Here is a tiny trained network, its code and every weight. The questions are about switching its units off for an input and a class, where a switched-off unit gives its printed mean instead of its output.

import numpy as np


def w(rows, s, z=0):
    codes = np.array(rows[::2]) - 128.0
    scale = np.full(codes.shape[1], s)
    scale[-1] = z or s
    return codes * scale


def f(y):
    return np.maximum(y, 0)


def log_softmax(a):
    a = a - a.max(-1, keepdims=True)
    return a - np.log(np.exp(a).sum(-1, keepdims=True))


def net(x, mask):
    res = np.array(x, float).reshape(1, 3) / 4 @ E
    y = f(res @ A[0][:, :-1].T + A[0][:, -1])
    res = res + np.where(mask, y, B[0][:, -1]) @ B[0][:, :-1]
    return log_softmax(res[-1] @ U[:, :-1].T + U[:, -1])


A, B = {}, {}
E = w([
[130,66,57,88,103],'x0',
[254,96,137,90,173],'x1',
[78,117,158,40,155],'x2',
],0.014)
A[0] = w([
[27,179,100,177,87,98],'neuron 0',
[203,126,109,156,153,111],'neuron 1',
[88,95,183,46,181,104],'neuron 2',
[103,217,210,139,242,110],'neuron 3',
[133,152,222,172,160,86],'neuron 4',
[138,233,226,196,148,87],'neuron 5',
[184,152,89,250,84,109],'neuron 6',
[173,98,189,141,186,210],'neuron 7',
[70,152,111,110,68,81],'neuron 8',
[201,62,133,106,141,158],'neuron 9',
[145,132,93,114,102,254],'neuron 10',
[148,92,53,236,122,122],'neuron 11',
[63,135,157,173,57,93],'neuron 12',
[87,127,109,189,42,106],'neuron 13',
[99,66,66,89,156,132],'neuron 14',
[113,126,103,128,151,239],'neuron 15',
[165,87,131,119,157,97],'neuron 16',
[100,133,241,114,178,127],'neuron 17',
[144,156,177,164,130,93],'neuron 18',
[75,134,105,147,95,90],'neuron 19',
[115,68,10,121,107,75],'neuron 20',
[60,125,113,159,102,213],'neuron 21',
[112,51,69,62,62,111],'neuron 22',
[56,98,161,105,138,119],'neuron 23',
[114,59,29,117,109,99],'neuron 24',
[64,109,124,135,110,71],'neuron 25',
[92,168,98,135,119,114],'neuron 26',
[142,102,63,138,91,108],'neuron 27',
[171,109,151,100,142,83],'neuron 28',
[189,113,172,100,178,96],'neuron 29',
],0.011,0.01)
B[0] = w([
[148,124,68,158,155,251],'neuron 0',
[174,120,88,138,183,196],'neuron 1',
[86,19,130,45,197,213],'neuron 2',
[118,133,112,123,53,239],'neuron 3',
[137,188,83,91,36,195],'neuron 4',
[141,133,109,124,61,244],'neuron 5',
[66,29,187,2,154,235],'neuron 6',
[108,110,113,196,132,248],'neuron 7',
[162,120,82,124,161,186],'neuron 8',
[128,127,94,169,153,232],'neuron 9',
[80,138,171,196,137,238],'neuron 10',
[94,56,183,49,133,214],'neuron 11',
[130,125,81,140,146,210],'neuron 12',
[147,129,81,126,182,210],'neuron 13',
[109,136,154,125,59,198],'neuron 14',
[41,147,231,195,137,228],'neuron 15',
[168,122,69,159,144,170],'neuron 16',
[90,113,131,116,77,214],'neuron 17',
[161,107,109,106,60,168],'neuron 18',
[165,102,50,142,162,181],'neuron 19',
[161,126,103,137,63,196],'neuron 20',
[128,137,128,171,177,252],'neuron 21',
[84,147,129,114,44,216],'neuron 22',
[126,96,106,92,184,192],'neuron 23',
[121,179,103,148,52,200],'neuron 24',
[158,102,78,126,135,170],'neuron 25',
[172,152,104,138,151,172],'neuron 26',
[96,141,120,110,85,170],'neuron 27',
[188,129,47,135,167,167],'neuron 28',
[150,102,59,160,153,204],'neuron 29',
],0.0096,0.011)
U = w([
[152,127,67,172,198,82],'0',
[113,149,124,114,20,92],'1',
[93,70,158,3,186,149],'2',
[79,162,229,240,173,254],'3',
[175,205,156,67,171,82],'4',
],0.015,0.0077)

Each question gives the input, the list of numbers given to net, and the class t.
The units are the neurons (one row each of A and B). Each row of codes is followed by its name. A weight is (code - 128) times the scale printed after its matrix; where a second scale follows, it is the last column's (A, B and U).
mask holds one flag per neuron, in row order. A switched-off neuron (its flag False) gives its mean, the last column of its row in B, instead of its output. The means were averaged over made-up inputs and are rounded, as every weight is.
A unit's drop is (log p(t) with every unit on - log p(t) with that unit switched off) / (log p(t) with every unit on - log p(t) with every unit switched off).
most important unit: the unit with the biggest drop
k most important neurons: the k neurons with the biggest drops, biggest first
drop when u is switched off: that unit's drop, to one decimal
input [-5,-6,-3], class 0: most important unit -> neuron 0
input [3,-5,5], class 0: 2 most important neurons -> neuron 6; neuron 11
input [-1,8,8], class 0: 2 most important neurons -> neuron 6; neuron 29
input [-3,-2,-2], class 3: 3 most important neurons -> neuron 22; neuron 20; neuron 24
input [-2,7,7], class 0: 3 most important neurons -> neuron 6; neuron 29; neuron 7
input [-5,-6,-4], class 0: 2 most important neurons -> neuron 0; neuron 13
input [7,6,4], class 1: 2 most important neurons -> neuron 22; neuron 14
input [-8,-5,-7], class 1: 2 most important neurons -> neuron 5; neuron 4
input [5,-1,-6], class 2: drop when neuron 6 is switched off -> 0.8
input [-8,-2,-7], class 1: drop when neuron 5 is switched off -> 0.3
input [2,2,-8], class 2: drop when neuron 6 is switched off -> 0.1
input [3,-1,-3], class 3: drop when neuron 2 is switched off -> 0.3
